Below are the code and all the weights of a small trained network. Each question names an input and a target symbol and asks about switching units off, where a switched-off unit gives its printed mean instead of its output.

import numpy as np


def w(rows, s, z=0):
    codes = np.array(rows[::2]) - 128.0
    scale = np.full(codes.shape[1], s)
    scale[-1] = z or s
    return codes * scale


def f(y):
    return np.maximum(y, 0)


def softmax(a):
    e = np.exp(a - a.max(-1, keepdims=True))
    return e / e.sum(-1, keepdims=True)


def log_softmax(a):
    a = a - a.max(-1, keepdims=True)
    return a - np.log(np.exp(a).sum(-1, keepdims=True))


def net(x, mask):
    ids = ['Θβγζημτφ'.index(c) for c in x.split()]
    T = len(ids)
    res = E[ids] + P[:T]
    u = 0
    for l in range(2):
        q, k, v = (res @ M[l].T for M in (Q, K, V))
        z = softmax(np.where(np.tri(T) > 0, q @ k.T / 2**0.5, -1e9)) @ v
        res = res + np.where(mask[u], z, O[l][:, -1]) @ O[l][:, :-1]
        u += 1
        y = f(res @ A[l][:, :-1].T + A[l][:, -1])
        res = res + np.where(mask[u : u + 4], y, B[l][:, -1]) @ B[l][:, :-1]
        u += 4
    return log_softmax(res[-1] @ U[:, :-1].T + U[:, -1])


Q, K, V, O, A, B = {}, {}, {}, {}, {}, {}
E = w([
[112,111,99,113,206,35],'Θ',
[107,153,100,83,126,83],'β',
[94,151,115,118,105,89],'γ',
[109,9,138,142,202,46],'ζ',
[86,72,124,107,121,158],'η',
[113,113,145,90,36,121],'μ',
[220,103,137,125,210,176],'τ',
[79,182,196,148,2,41],'φ',
],0.02)
P = w([
[152,45,163,92,97,90],'0',
[121,139,155,55,113,128],'1',
[150,62,66,167,92,174],'2',
[116,136,153,115,188,165],'3',
[172,72,90,155,54,179],'4',
[112,184,160,121,142,167],'5',
[64,144,42,141,5,125],'6',
[74,205,143,149,171,157],'7',
[186,131,78,106,21,82],'8',
[86,135,147,96,107,161],'9',
],0.011)
Q[0] = w([
[115,162,247,129,140,139],'0.h0',
[110,121,131,160,72,105],'0.h0',
],0.012)
K[0] = w([
[111,44,141,2,140,107],'0.h0',
[160,177,88,207,83,147],'0.h0',
],0.0069)
V[0] = w([
[155,159,234,164,105,120],'0.h0',
[51,69,1,80,145,137],'0.h0',
],0.0051)
O[0] = w([
[245,59,245,254,100,194,88],'0.h0',
[137,52,230,56,74,102,251],'0.h0',
],0.008,0.0022)
A[0] = w([
[38,205,152,201,35,186,103],'0.n0',
[131,50,77,174,83,69,1],'0.n1',
[176,91,25,172,126,218,94],'0.n2',
[184,3,133,107,76,151,34],'0.n3',
],0.0053,0.0045)
B[0] = w([
[189,118,193,185,168,178,254],'0.n0',
[244,194,41,31,122,232,171],'0.n1',
[254,159,84,248,124,92,163],'0.n2',
[125,219,117,146,139,162,215],'0.n3',
],0.0082,0.0031)
Q[1] = w([
[115,79,110,215,86,103],'1.h0',
[166,87,255,135,133,53],'1.h0',
],0.0076)
K[1] = w([
[157,194,144,161,41,90],'1.h0',
[2,214,148,176,159,68],'1.h0',
],0.0073)
V[1] = w([
[195,140,176,135,227,10],'1.h0',
[209,1,35,128,183,230],'1.h0',
],0.0045)
O[1] = w([
[127,195,160,176,239,61,185],'1.h0',
[114,100,9,25,100,84,6],'1.h0',
],0.012,0.0014)
A[1] = w([
[241,134,176,101,72,131,39],'1.n0',
[44,83,182,253,177,181,32],'1.n1',
[100,201,130,55,227,109,1],'1.n2',
[144,208,199,152,139,126,50],'1.n3',
],0.0057,0.0037)
B[1] = w([
[73,179,98,116,57,201,236],'1.n0',
[254,15,123,31,110,103,252],'1.n1',
[59,193,105,188,125,111,230],'1.n2',
[124,210,32,139,177,255,246],'1.n3',
],0.0067,0.0034)
U = w([
[117,149,154,172,124,121,149],'Θ',
[140,178,134,78,122,147,239],'β',
[177,131,102,254,65,105,76],'γ',
[167,90,199,111,115,93,146],'ζ',
[129,96,125,86,95,192,218],'η',
[162,75,127,97,81,138,34],'μ',
[218,147,82,89,100,142,2],'τ',
[149,156,183,122,142,169,32],'φ',
],0.0091,0.0031)

Each question gives the input, a string of symbols that net reads in full, and the target symbol t.
The units are the heads (2 rows each of Q, K, V and O) and the neurons (one row each of A and B). Each row of codes is followed by its name. A weight is (code - 128) times the scale printed after its matrix; where a second scale follows, it is the last column's (O, A, B and U).
mask holds one flag per unit, layer by layer, with each layer's heads first. A switched-off unit (its flag False) gives its mean, the last column of its rows in O or B, instead of its output. The means were averaged over made-up inputs and are rounded, as every weight is.
A unit's drop is (log p(t) with every unit on - log p(t) with that unit switched off) / (log p(t) with every unit on - log p(t) with every unit switched off).
The circuit of an input: a set's keep is (log p(t) with only the set's units on - log p(t) with every unit switched off) / (log p(t) with every unit on - log p(t) with every unit switched off). Starting from all 10 units, units are removed one at a time, each time the one whose removal leaves the highest keep (on an exact tie, the one counted first), for as long as the keep stays at least 0.8.
circuit, biggest first: the units of the circuit, biggest drop first
top k neurons: the k neurons with the biggest drops, biggest first
top k neurons in layer l: the k neurons of layer l with the biggest drops, biggest first
drop of u: that unit's drop, to one decimal
input β μ τ β φ β β, target γ: top neuron in layer 0	[0.n0]
input φ ζ η, target γ: circuit, biggest first	[0.n2, 0.h0]
input τ τ φ τ γ, target γ: circuit, biggest first	[0.h0, 0.n2]
input Θ τ ζ, target τ: circuit, biggest first	[0.n1, 1.h0]
input τ β ζ, target τ: circuit, biggest first	[0.n1, 1.h0, 0.n3]
input β μ η τ ζ η φ ζ β φ, target φ: top 2 neurons	[1.n3, 0.n0]
input Θ Θ Θ φ φ ζ φ μ, target φ: top 2 neurons	[1.n3, 0.n0]
input γ ζ φ μ Θ, target γ: top 2 neurons	[0.n2, 1.n1]
input η Θ τ ζ η, target τ: top 2 neurons	[0.n2, 0.n3]
input η Θ η η γ φ τ, target γ: top 3 neurons	[0.n2, 0.n1, 1.n1]
input Θ Θ η Θ, target Θ: top 2 neurons in layer 1	[1.n2, 1.n1]
input ζ φ Θ, target γ: drop of 0.h0	1.0
input φ γ τ β φ β τ, target γ: drop of 0.n0	-0.2
input φ μ ζ, target γ: drop of 0.n3	0.1
input μ Θ μ Θ, target Θ: drop of 0.n1	0.0
input φ η η μ η β Θ φ γ, target γ: circuit, biggest first	[0.h0]
input ζ φ η, target γ: circuit, biggest first	[0.h0, 0.n2]
